Moves between items:
j883: fe>j543, za>j958, ve>j626, lu>j998, bo>j437, ka>j537
j246: fe>j592, za>j439, ve>j315, lu>j966, bo>j746, ka>j512
j719: fe>j845, za>j883, ve>j543, lu>j241, bo>j892, ka>j998
j270: fe>j847, za>j884, ve>j312, lu>j92, bo>j241, ka>j845
j537: fe>j719, za>j192, ve>j883, lu>j81, bo>j769, ka>j84
j870: fe>j84, za>j209, ve>j317, lu>j769, bo>j575, ka>j691
j958: fe>j626, za>j148, ve>j769, lu>j537, bo>j870, ka>j192
j988: fe>j939, za>j92, ve>j841, lu>j739, bo>j847, ka>j115
j769: fe>j892, za>j691, ve>j437, lu>j883, bo>j317, ka>j958
j822: fe>j405, za>j945, ve>j966, lu>j240, bo>j246, ka>j314
j115: fe>j886, za>j389, ve>j988, lu>j122, bo>j971, ka>j302
j892: fe>j96, za>j437, ve>j81, lu>j543, bo>j537, ka>j626
j317: fe>j537, za>j405, ve>j192, lu>j437, bo>j148, ka>j870
j847: fe>j122, za>j312, ve>j302, lu>j841, bo>j389, ka>j971
j841: fe>j236, za>j971, ve>j55, lu>j886, bo>j302, ka>j988
j315: fe>j240, za>j548, ve>j314, lu>j345, bo>j945, ka>j246
j845: fe>j971, za>j543, ve>j270, lu>j389, bo>j96, ka>j694
j694: fe>j92, za>j719, ve>j845, lu>j618, bo>j884, ka>j241
j781: fe>j246, za>j999, ve>j439, lu>j945, bo>j920, ka>j603
j739: fe>j72, za>j115, ve>j886, lu>j404, bo>j841, ka>j122
j192: fe>j883, za>j575, ve>j958, lu>j84, bo>j691, ka>j317
j404: fe>j920, za>j122, ve>j903, lu>j999, bo>j886, ka>j236
j92: fe>j841, za>j845, ve>j971, lu>j115, bo>j312, ka>j389
j439: fe>j315, za>j169, ve>j548, lu>j512, bo>j100, ka>j781
j575: fe>j958, za>j345, ve>j148, lu>j317, bo>j240, ka>j405
j966: fe>j575, za>j512, ve>j345, lu>j209, bo>j315, ka>j822
j236: fe>j169, za>j55, ve>j404, lu>j957, bo>j739, ka>j939
j618: fe>j115, za>j241, ve>j389, lu>j847, bo>j845, ka>j312
j84: fe>j998, za>j317, ve>j537, lu>j892, bo>j958, ka>j437
j512: fe>j345, za>j781, ve>j246, lu>j822, bo>j548, ka>j945
j998: fe>j694, za>j537, ve>j719, lu>j96, bo>j626, ka>j81
j746: fe>j822, za>j100, ve>j945, lu>j315, bo>j781, ka>j548
j345: fe>j148, za>j246, ve>j592, lu>j405, bo>j314, ka>j966
j592: fe>j691, za>j315, ve>j240, lu>j575, bo>j822, ka>j345
j971: fe>j55, za>j270, ve>j847, lu>j988, bo>j618, ka>j92
j314: fe>j209, za>j746, ve>j822, lu>j592, bo>j512, ka>j315
j945: fe>j966, za>j603, ve>j512, lu>j314, bo>j439, ka>j746
j389: fe>j988, za>j694, ve>j92, lu>j302, bo>j270, ka>j618
j884: fe>j312, za>j892, ve>j96, lu>j845, bo>j998, ka>j543
j241: fe>j389, za>j998, ve>j694, lu>j312, bo>j543, ka>j96
j543: fe>j270, za>j626, ve>j884, lu>j694, bo>j81, ka>j719
j100: fe>j945, za>j72, ve>j603, lu>j548, bo>j999, ka>j920
j920: fe>j746, za>j903, ve>j100, lu>j439, bo>j957, ka>j169
j122: fe>j903, za>j302, ve>j739, lu>j236, bo>j988, ka>j55
j81: fe>j241, za>j84, ve>j998, lu>j884, bo>j883, ka>j892
j999: fe>j439, za>j236, ve>j169, lu>j603, bo>j903, ka>j957
j55: fe>j404, za>j847, ve>j122, lu>j939, bo>j115, ka>j841
j96: fe>j618, za>j81, ve>j241, lu>j270, bo>j719, ka>j884
j240: fe>j870, za>j314, ve>j209, lu>j148, bo>j966, ka>j592
j548: fe>j314, za>j920, ve>j746, lu>j246, bo>j603, ka>j439
j691: fe>j437, za>j240, ve>j870, lu>j958, bo>j405, ka>j148
j437: fe>j81, za>j870, ve>j84, lu>j626, bo>j192, ka>j769
j302: fe>j739, za>j618, ve>j115, lu>j55, bo>j92, ka>j847
j148: fe>j769, za>j592, ve>j691, lu>j192, bo>j209, ka>j575
j405: fe>j192, za>j966, ve>j575, lu>j870, bo>j592, ka>j209
j603: fe>j512, za>j957, ve>j781, lu>j746, bo>j169, ka>j100
j903: fe>j100, za>j739, ve>j72, lu>j169, bo>j939, ka>j404
j72: fe>j603, za>j886, ve>j957, lu>j920, bo>j236, ka>j903
j957: fe>j781, za>j939, ve>j999, lu>j100, bo>j404, ka>j72
j939: fe>j999, za>j841, ve>j236, lu>j72, bo>j122, ka>j886
j312: fe>j302, za>j96, ve>j618, lu>j971, bo>j694, ka>j270
j886: fe>j957, za>j988, ve>j939, lu>j903, bo>j55, ka>j739
j626: fe>j884, za>j769, ve>j892, lu>j719, bo>j84, ka>j883
j209: fe>j317, za>j822, ve>j405, lu>j691, bo>j345, ka>j240
j169: fe>j548, za>j404, ve>j920, lu>j781, bo>j72, ka>j999

The rows follow the links: the fewer symbols apart two items are, the more alike their rows tend to be.

Each row is also shifted at random along 5 hidden directions that mean nothing.

Some items, each with a row of numbers:
j603
[ 60, -15, -19, -31,   6,  21, -38, -23,   2,  39, -13, -15, -16,  14,  18, -35, -16,   5, -17, -19,  38,  21,  21, -37,  42,  18,   2, -34, -18, -15,   5,   1,  37,  25,  26, -40,  -8,  42, -12,  13,  -5, -47, -23,  -3, -31, -38,   8, -12, -28,  43,  -8, -16, -43, -30,  20,   8]
j404
[-46, -16, -29, -26,  -5,  29,   6, -14,  17,  -5,  16,  21,   1, -18, -18,  -5,   8,  -9,  -8,  11, -18,  -4,  30,   9,  23,  39,  10,   8,  -6, -33,  29, -14,  16,  14, -29,  11, -31,   5, -27,  35, -10,  -7,  -8,   6, -22,  -1,   2, -21,   0,   4, -11,  16,  10,   6,  19,  11]
j892
[-29, -16,  23,  53,  -9,  14,  -1, -17, -12,  33, -10, -15,  29,  15, -17, -46, -43,  62,   1,  46,   1, -20, -26,  -6,  59,  41, -27, -18,  46, -11,  61,  30,  38, -21,  66,   0,  23,  19, -41, -45,  -7,  18,  21, -27, -15, -62,  16,  18,   3, -37,  24, -14,  18,  11,  79,   8]
j55
[-93,  18, -31, -29,  42,  -5,  34,   4,  26, -19,  16,  30,  -2,   4,   5, -18,  35, -11,  35, -15,  14, -11,  15,  -2, -16, -27,  26,  18, -30,  28, -21, -14,   2,  14, -17,  16, -24,  -1,   6,  27, -26, -24,  20, -29,  37,  52, -10, -42,   9, -29,  -4, -26,  -5,  19, -58,  37]
j317
[ 15,  -4,  46,  17, -26,  -7, -32,   7, -21,   6, -27, -16,  18,  28,   4,  -3, -24,   9,  -8,  -1,   9,  11, -18,   0,  16,  -8,   8, -33,  29,   2,  -4,  -8, -17,  11,  21, -24,  16,  40,   3, -32,   1,  27,   9, -13,  -5, -31,  15,  12,  -5,  20,  14,   6,   3,  15,  23, -20]
j746
[-30,   0,  -1,  29, -13,  15,  -5, -26,  18,   7,  -2,  -9,  43,   7,  -4, -25, -37,   4,   3, -24,  24, -34,  20,  -1,  58,  18,  18,  -5,  17,  25, -33, -49,   2,  53,  18,   8, -19,  59,  27,  26, -45, -14,  11, -22,  43, -26,  33, -12, -19,  34, -25,   5,  59,  16,  -4,  -9]
j958
[ 44,  -2,  40,  29, -40,  -1,  -9,   7, -11, -13, -20, -12,  30,  13, -13,  20, -13,   2,  -8,  10, -29,  -7, -15,  30,  17,   7,   2, -13,  40,  -1,  -3,  -5, -18,  -2,   1,  12,  10,  12,  -6, -32,  -3,  38,  12,  13,   7, -23,  20,  20,  14,  12,  13,  29,  36,  15,  28, -28]
j92
[-26,   4, -25, -27,  21, -13,  40,   8,   0, -19,  41,  23,  -9, -24, -26,  -9,  48,  -5,  49,   9,   8, -28,   3,  17,  -7, -20, -19,  30, -30,  10,   3,  14, -20,  -3, -17,  35,  -7, -21, -21,  14, -29,   6,  16,  -6,  14,  34,  -5, -18,  15, -45,  16,  -5,   4,  14,  -5,  41]
j100
[-27,  15, -29,  41,  23,   8,  37, -27,  39,  -3,   4,  -6,  17, -21,  18,  11, -23,   6, -26, -11, -26, -23,  25,  -6,   5,  34,   3,  32,   6,  14, -31, -17,  23, -15,  -3,  28, -19, -42,  41,  29,   4, -34,   8,  25,  43,   9,   3,  12,  -7,  13, -41, -11,  35, -23, -41, -18]
j72
[ -1,  -9, -36,  -1,   9,  17,   2, -11,  15,  16,  40,  16,  -9, -32, -22, -22, -15,  -9,  10, -15,  31, -21,  14, -30,   3,  14,  -6,  24, -26,  -5,  -1, -17,  -6,  31,  -5, -24, -14,   9,  17,  39, -14, -22, -30,  -6,  -2,  -5, -10, -19, -15,   5,  -5,   1,  16,  -8,  -3,   9]
j999
[-20,   6, -38, -45,   6,  -3,  37, -20,  19, -26,  36,   4,  -5, -42, -12,   8,  54, -15,  30,  -8,  -4, -34,  37,  38,  36,   9, -16,  29, -27,  12, -29, -21,  -1,  14, -28,  70, -29, -12, -17,  44, -50, -25,  10,  32,  25,  18,  24,  -1, -12,   6, -43,   8,  27,  -9, -12,  26]
j437
[-98,   4,  21,  16,  -4, -28, -22,  34, -35,   7,  28,   0, -20,  -4, -18,  -4,  -8,  -7,  32, -13,  56, -11, -44, -25, -59, -68, -21,  26, -19,  32, -11,  -3, -66,  14,  11, -52,  35,   3,  45, -14,   9,  37, -21, -36,   8,   9, -24,   7, -10, -34,   2,   6,  -1,  16, -24, -11]
j971
[101,  -8, -19,  -7,   9,  15,  27,  -7,  13,  -1,  18,  16,   3,  -9, -19, -22,  14,  13,  22,  23, -10, -19,   5,  11,  30,  30,  -9,   5,   3, -17,  26,  24,  21,  -7,   4,  24, -13,  -2, -35,   2, -16,   0,   8,   3, -12,  -7,   5, -17,  18, -19,  37,  -1,   7,   0,  34,  38]
j389
[ 93,  -9,  -9,  -4,  -4,  11,  25,  -5,  10,  -9,  29,  23,  22, -13, -41, -27,  15,   6,  41,  20,   7, -38,   6,  22,  45,  24,  -9,   9,   4,  -7,  21,  11,  -3,  17,   6,  32, -13,  26, -39,   5, -43,  15,  15,  -8,   5, -16,  20, -21,  22, -17,  44,   7,  32,  23,  46,  40]
j845
[ 49,  -5,   7,   6,   6,   1, -17,  35, -13,   7,   7,  32, -15,  16,  -8, -12, -11,  -9,  14,  -5,  29,  20, -18, -34, -59, -31,  12,   0, -11,  -8,  17,  12, -24,   8,   2, -67,  12,  12,  14, -12,  24,  22, -22, -46, -20,  14, -34, -30,  26, -19,  61,  -4, -24,  17, -11,  14]
j841
[  8,  12, -34, -38,  43,  -1,  14,   5,  16,  -1,  15,  22,  -8,   9,  11, -23,  31,  -6,  29, -13,  26,   0,  12, -19, -15, -30,  18,   6, -38,  20, -16,   2,   8,  19,  -6, -10, -14,   9,   4,  20, -18, -24,   7, -30,  18,  29, -12, -42,  10, -16,  21, -26, -26,   6, -40,  44]
j884
[ 97,  13,  26,  36,   3,  -4,  11,  16,   6, -10, -34,   8,  16,  31,  17,  17,  -9,  14, -18,  18, -41,  21, -17,   7, -19,   8,  21, -18,  31,  -5,   8,  22,  19, -35,   7,   1,   4, -22,  -7, -41,  33,  20,  19,   3,   4,  12,  -6,   1,  41,  -7,  47,  -4,  -3,  10,  -5,  -1]
j236
[ 25,  -3, -27, -10,  -1,  21,  13,   0,  25, -25,   3,  25,  -4, -19,  -6,  23,  11, -31, -18,  -5, -36,   5,  31,  11, -19,  24,  21,  13,  -7, -29,  -2, -16,   4,  -3, -53,  14, -32, -28,   5,  33,  14,  -7, -15,  26,  -4,  26,  -3, -20,  15,  17,   3,  18,  11,  -1, -20,  -2]
j312
[ 56,  -7,  -1, -17,   1,   3,   1,  29,  -9, -19,   4,  30, -22,   2,  -8,  15,  16, -12,  -2,  20, -20,  25,  -6,   7, -45,  -4,   4,   4,  -9, -34,  34,  26,  -9, -27, -31, -15,  -1, -28, -19,  -9,  32,  18, -16,   5, -33,  20, -26, -14,  31, -19,  48,   9, -26,  11,   2,  10]

From each start, follow one symbol. Which item do you reach?
Answers are names.
---
[ 68, -13,  -6, -12,  -7,   9,  21,   0,   0, -11,  22,  27,  16, -11, -38, -21,  20,   4,  42,  23,   3, -27,   4,  28,  38,  18, -11,   2,   7, -12,  28,  14,   2,  14,  -2,  24, -12,  24, -45,  -1, -35,  17,  13, -12, -13, -12,  12, -21,  27, -22,  45,  13,  23,  26,  47,  35]
ve -> j389
---
[-108,  -15,  -31,   -3,    4,   21,   18,  -17,   19,   -7,   24,   18,    1,  -32,  -21,   -3,    4,   -8,   -8,   12,  -15,  -19,   28,    3,    6,   33,    3,   25,   -5,  -26,   19,  -16,   13,    7,  -23,   20,  -27,  -10,  -13,   43,   -9,  -13,   -9,   10,   -9,    8,   -4,  -13,   -4,  -12,  -28,   11,   18,    2,    9,    9]
ka -> j404
---
[ 23, -11, -23, -23,   2,  23,  -6,   0,  18,  -6,   1,  27,  -3,  -1,  -7,  -4,   4, -25,  -7,  -6,  -5,  17,  26,  -7,  -1,  18,  27,  -5, -17, -25,  11, -15,   9,  21, -27, -17, -29,  15,  -6,  32,   0, -11, -15,  -2, -18,  12,  -7, -37,   7,  15,  16,   8,  -7,  13,  -3,  14]
ve -> j236
---
[-20,   9,  37,  16, -22, -19,  -5,  21, -13, -20, -11,  -7,  14,  12,   0,  27,   8,  -7,  10,  -6, -11,  -3, -19,  29, -17, -31,   4,   0,  21,  26, -26, -13, -37,   3, -12,  13,  15,   0,  18, -19,  -4,  28,  13,   2,  26,   6,   8,  18,   4,   1,  -3,  16,  25,  22, -15, -23]
za -> j575
---
[ 23,   0,  20,  31,  10,  -7,  -2,   7, -17,  20,  -4,  -8,   4,  15,   5, -21, -25,  36,   8,  16,  17,   0, -33, -20,  -2,  -8, -16,  -2,  15,   9,  17,  29,   5, -25,  45, -17,  32,   2,   1, -38,  12,  13,   6, -26,  -2, -20,  -7,  13,   6, -28,  31, -21,  -9,  -2,  15,   3]
ka -> j892
---
[  8,  -4, -12,   8,   7,  15, -16, -20,  14,  23, -26, -15,  -3,   3,  32,   7, -31,   3, -55, -10, -15,  31,  18, -31,  -1,  26,  17, -20,   4, -16,  -5,  -4,  37, -12,   4, -24,  -9, -12,  19,  14,  33, -38, -15,  17, -14,  -7,  -7,   2, -18,  34, -29, -17, -22, -34, -15, -22]
fe -> j246
---
[ 19,   5,  15,  -8,  17, -14, -12,  23, -17,   4, -18,   4, -11,  34,  16, -11,   4,  12,  13,   2,  10,  23, -29, -17, -32, -38,   9, -20,   1,   8,  10,  24,   4, -16,  21, -29,  22,   3,  -4, -36,  20,  11,   4, -29,  -8,  11, -15,  -6,  14, -21,  38, -20, -42,   5, -11,  18]
fe -> j270
---
[ 48,   3,  26, -23,  -1,  -6,  -1,  20, -10, -22, -42,   7,  -8,  32,  20,  29,  32,   0, -21,  30, -57,  49, -10,  27, -27,  -5,  20, -37,  13, -26,  31,  30,  21, -47, -25,  12,   0, -26, -42, -36,  38,  17,  16,   7, -29,  23, -14,  -2,  33,  -8,  39,   1, -47,   8,  11,   8]
fe -> j618
---
[-63,   1,  16,  -7,  -5, -31,  -4,  27, -35,   1,  35,  -1, -19, -13, -24, -13,  22,   4,  52,  -3,  49, -19, -32,   1, -20, -55, -33,  20, -16,  31,  -4,   7, -55,  12,  16, -10,  31,  10,   5, -17, -25,  30,  -3, -26,  10,   3,  -6,  11,  -8, -35,   3,   4,  -1,  12,   6,   8]
ka -> j84
---
[-49,  -7,  -6, -14,  -4,  16, -26, -15,   4,  14, -30, -13, -11,  10,  24,   3, -18,  -3, -40, -11, -10,  33,  15, -13,   8,  16,  18, -24,  -1, -19,   0, -17,  30,   8,   0, -18, -10,  13,   2,  13,  16, -27, -12,  11, -18, -11,  -2,  -1, -23,  34, -31,  -6, -29, -15,  -3, -20]
ka -> j439
---
[  1,  -1, -37,  -1,  11,  10,   6, -17,  14,  25,  31,   2,  -4, -21,  -6, -23, -15,   0,  12, -20,  41, -23,  19, -31,  17,   9,  -7,  18, -27,   8, -19, -13,   5,  29,  14, -11,  -7,   8,  25,  35, -22, -36, -19,  -4,  11, -13,  -1, -11, -22,   7, -23, -13,  10, -22, -15,   7]
lu -> j781
---
[-42,   2, -22, -23,  24,  15,  22, -12,  28, -17,   0,  27,  19,  14,  -5, -22,  20,   2,  18,   4, -10, -11,  27,  20,  29,  15,  28,  -6,   0,   1,   1, -16,  31,  15, -16,  35, -35,  20, -24,  27, -34, -17,  31, -20,  15,  22,  14, -41,  21, -10,   6, -10,  14,  24,  -7,  35]
bo -> j988
---
[  6,   6,  -4,  32,   1,  13,  13, -30,  34,  -5, -23, -15,  34,   5,  20,  10, -29,   2, -34, -12, -28,  -8,  27,   4,  33,  39,  22,  -4,  24,   7, -30, -31,  28,   5,  -3,  28, -20,   1,  28,  20,   0, -28,  11,  25,  34,  -4,  19,   7,  -6,  35, -33,   2,  39,  -6, -20, -26]
bo -> j100
---
[ 57,   6,  15,   3,  20, -19, -11,  21, -19,  18,  -4,  -2,  -6,  31,   7, -24, -10,  16,  21,  -3,  42,  11, -30, -30, -25, -40,  -4, -12, -10,  26,  -3,  22,  -9,  -1,  38, -38,  26,  20,   7, -33,   8,   5,   3, -41,   0,   0, -13, -11,  13, -17,  44, -25, -29,   3, -12,  20]
za -> j883
---
[-79,  -2,  22,  35,  -8, -18, -12,  23, -25,   9,  28,   0,  -3,  -5, -24, -15, -21,   9,  31,  -3,  49, -22, -40, -20, -30, -39, -28,  23,  -3,  24,   1,   2, -53,  12,  25, -37,  33,  11,  32, -18,  -5,  40, -14, -37,   9,  -7, -13,  10,  -6, -33,   3,   4,  22,  16,  -1, -11]
fe -> j998
---
[ 41,  -9, -19,  -9,   8,  31,   0,  -4,  21,  -7,  -6,  27,   7,   9,   0,  -2,  -8, -15, -16,  -1, -19,  13,  24,  -5,  -1,  26,  33,  -8,  -3, -30,  12, -12,  24,  14, -24,  -9, -29,   9,  -6,  24,   7,  -9, -11,  -4, -14,   9,  -3, -35,  20,  15,  19,   3,  -2,  11,  -6,  12]
lu -> j903
